Here is a tiny trained network, its code and every weight. The questions are about switching its units off for an input and a class, where a switched-off unit gives its printed mean instead of its output.

import numpy as np


def w(rows, s, z=0):
    codes = np.array(rows[::2]) - 128.0
    scale = np.full(codes.shape[1], s)
    scale[-1] = z or s
    return codes * scale


def f(y):
    return y / 2 * (1 + np.tanh(0.7978845608 * (y + 0.044715 * y**3)))


def log_softmax(a):
    a = a - a.max(-1, keepdims=True)
    return a - np.log(np.exp(a).sum(-1, keepdims=True))


def net(x, mask):
    res = np.array(x, float).reshape(1, 3) / 4 @ E
    y = f(res @ A[0][:, :-1].T + A[0][:, -1])
    res = res + np.where(mask, y, B[0][:, -1]) @ B[0][:, :-1]
    return log_softmax(res[-1] @ U[:, :-1].T + U[:, -1])


A, B = {}, {}
E = w([
[106,135,91,206],'x0',
[254,200,165,151],'x1',
[154,53,203,227],'x2',
],0.0076)
A[0] = w([
[104,79,150,248,118],'n1',
[141,83,141,186,54],'n2',
[134,113,160,92,173],'n3',
[129,106,114,119,69],'n4',
[138,147,101,125,125],'n5',
[167,81,132,169,202],'n6',
[124,121,144,228,248],'n7',
[155,111,83,121,37],'n8',
[115,120,134,123,85],'n9',
[41,122,85,94,143],'n10',
[164,213,84,129,200],'n11',
[58,184,57,146,197],'n12',
[109,136,176,135,105],'n13',
[106,101,134,231,212],'n14',
[205,213,98,93,236],'n15',
[166,102,196,102,253],'n16',
[13,139,44,125,121],'n17',
[215,180,149,87,83],'n18',
[123,129,107,155,87],'n19',
[70,70,142,50,91],'n20',
],0.015,0.0027)
B[0] = w([
[252,176,141,120,237],'n1',
[169,161,122,147,177],'n2',
[130,96,92,124,149],'n3',
[124,118,133,123,124],'n4',
[130,146,114,130,141],'n5',
[120,153,101,152,187],'n6',
[196,147,113,159,221],'n7',
[123,141,125,132,121],'n8',
[132,118,131,123,126],'n9',
[63,92,191,131,218],'n10',
[116,175,50,101,216],'n11',
[123,209,163,166,212],'n12',
[144,123,110,132,133],'n13',
[232,168,157,125,221],'n14',
[143,144,43,45,255],'n15',
[104,131,49,128,191],'n16',
[74,175,235,125,242],'n17',
[166,99,121,35,222],'n18',
[154,145,134,136,130],'n19',
[147,18,124,106,202],'n20',
],0.037,0.0091)
U = w([
[123,113,142,158,15],'0',
[101,97,147,193,4],'1',
[168,52,192,147,54],'2',
[144,83,75,52,218],'3',
[79,76,247,142,170],'4',
[209,180,106,184,189],'5',
[45,168,163,115,42],'6',
[75,1,134,151,160],'7',
],0.0069,0.0033)

Each question gives the input, the list of numbers given to net, and the class t.
The units are the neurons (one row each of A and B). Each row of codes is followed by its name. A weight is (code - 128) times the scale printed after its matrix; where a second scale follows, it is the last column's (A, B and U).
mask holds one flag per neuron, in row order. A switched-off neuron (its flag False) gives its mean, the last column of its row in B, instead of its output. The means were averaged over made-up inputs and are rounded, as every weight is.
A unit's drop is (log p(t) with every unit on - log p(t) with that unit switched off) / (log p(t) with every unit on - log p(t) with every unit switched off).
unit that matters most: the unit with the biggest drop
top k neurons: the k neurons with the biggest drops, biggest first
drop of u: that unit's drop, to one decimal
input [0,-7,4], class 2: unit that matters most	n20
input [8,-3,-7], class 6: top 2 neurons	n12; n11
input [-2,0,0], class 3: top 3 neurons	n17; n10; n12
input [-6,-2,-6], class 4: top 3 neurons	n10; n17; n20
input [1,-8,4], class 2: top 2 neurons	n1; n20
input [6,4,-4], class 3: top 2 neurons	n15; n1
input [4,2,-8], class 6: drop of n12	0.1
input [-7,-7,-1], class 4: drop of n17	0.2
input [-8,1,4], class 3: drop of n10	0.1
input [-6,-1,-3], class 3: drop of n17	0.1
